Here is a tiny trained network, its code and every weight. The questions are about switching its units off for an input and a class, where a switched-off unit gives its printed mean instead of its output.

import numpy as np


def w(rows, s, z=0):
    codes = np.array(rows[::2]) - 128.0
    scale = np.full(codes.shape[1], s)
    scale[-1] = z or s
    return codes * scale


def norm(h):
    return h / np.sqrt((h * h).mean(-1, keepdims=True) + 1e-5)


def f(y):
    return y / 2 * (1 + np.tanh(0.7978845608 * (y + 0.044715 * y**3)))


def log_softmax(a):
    a = a - a.max(-1, keepdims=True)
    return a - np.log(np.exp(a).sum(-1, keepdims=True))


def net(x, mask):
    res = np.array(x, float).reshape(1, 8) / 4 @ E
    u = 0
    for l in range(2):
        y = f(norm(res) @ A[l][:, :-1].T + A[l][:, -1])
        res = res + np.where(mask[u : u + 4], y, B[l][:, -1]) @ B[l][:, :-1]
        u += 4
    return log_softmax(norm(res)[-1] @ U[:, :-1].T + U[:, -1])


A, B = {}, {}
E = w([
[143,114,151,157,159],'x0',
[70,218,60,123,214],'x1',
[54,87,92,150,87],'x2',
[148,236,75,225,140],'x3',
[82,103,2,159,201],'x4',
[137,126,158,95,166],'x5',
[130,104,188,201,177],'x6',
[198,52,51,121,93],'x7',
],0.0087)
A[0] = w([
[229,130,64,86,128,209],'0.n1',
[125,44,144,129,199,172],'0.n2',
[171,66,113,252,119,1],'0.n3',
[250,64,98,76,80,99],'0.n4',
],0.011,0.0016)
B[0] = w([
[36,117,69,139,99,210],'0.n1',
[54,229,107,57,242,204],'0.n2',
[3,98,208,9,82,214],'0.n3',
[11,91,137,2,15,255],'0.n4',
],0.0073,0.0054)
A[1] = w([
[86,32,153,254,150,3],'1.n1',
[33,176,168,143,153,205],'1.n2',
[136,129,107,126,137,32],'1.n3',
[82,200,133,144,70,50],'1.n4',
],0.0093,0.0044)
B[1] = w([
[111,108,184,65,17,127],'1.n1',
[21,104,86,149,84,254],'1.n2',
[229,180,187,97,128,108],'1.n3',
[164,122,2,46,196,149],'1.n4',
],0.0087,0.007)
U = w([
[146,177,210,105,162,96],'0',
[67,85,95,18,51,194],'1',
[234,128,90,133,160,1],'2',
[111,213,5,153,178,212],'3',
],0.015,0.008)

Each question gives the input, the list of numbers given to net, and the class t.
The units are the neurons (one row each of A and B). Each row of codes is followed by its name. A weight is (code - 128) times the scale printed after its matrix; where a second scale follows, it is the last column's (A, B and U).
mask holds one flag per neuron, layer by layer. A switched-off neuron (its flag False) gives its mean, the last column of its row in B, instead of its output. The means were averaged over made-up inputs and are rounded, as every weight is.
A unit's drop is (log p(t) with every unit on - log p(t) with that unit switched off) / (log p(t) with every unit on - log p(t) with every unit switched off).
The circuit of an input: a set's keep is (log p(t) with only the set's units on - log p(t) with every unit switched off) / (log p(t) with every unit on - log p(t) with every unit switched off). Starting from all 8 units, units are removed one at a time, each time the one whose removal leaves the highest keep (on an exact tie, the one counted first), for as long as the keep stays at least 0.8.
circuit, biggest first: the units of the circuit, biggest drop first
k most important neurons: the k neurons with the biggest drops, biggest first
k most important neurons of layer l: the k neurons of layer l with the biggest drops, biggest first
input [8,0,-5,7,-1,-4,-7,8], class 1: circuit, biggest first -> (0.n4)
input [7,-1,7,3,0,-3,-6,-4], class 3: 3 most important neurons -> (0.n4, 0.n3, 1.n4)
input [-6,5,2,0,-6,7,6,-3], class 3: 3 most important neurons -> (0.n4, 0.n3, 1.n2)
input [-6,2,0,-7,8,-4,7,-2], class 3: circuit, biggest first -> (0.n2, 0.n4)
input [4,-1,3,3,6,-6,0,-1], class 1: 3 most important neurons of layer 0 -> (0.n3, 0.n2, 0.n1)
input [7,2,-1,-4,1,7,-1,-4], class 3: circuit, biggest first -> (0.n4, 0.n2)
input [-6,-8,-8,-8,-2,-3,7,-8], class 0: 3 most important neurons -> (0.n3, 0.n4, 0.n1)
input [-8,6,1,2,-7,0,-3,-1], class 3: circuit, biggest first -> (0.n4, 0.n3)
input [-3,0,-3,-1,-1,3,3,-6], class 0: 3 most important neurons -> (0.n4, 0.n1, 0.n3)
input [8,-1,-6,6,6,8,7,8], class 1: 2 most important neurons -> (0.n3, 0.n1)
input [6,-1,8,7,2,-2,4,1], class 1: 2 most important neurons -> (0.n3, 1.n1)
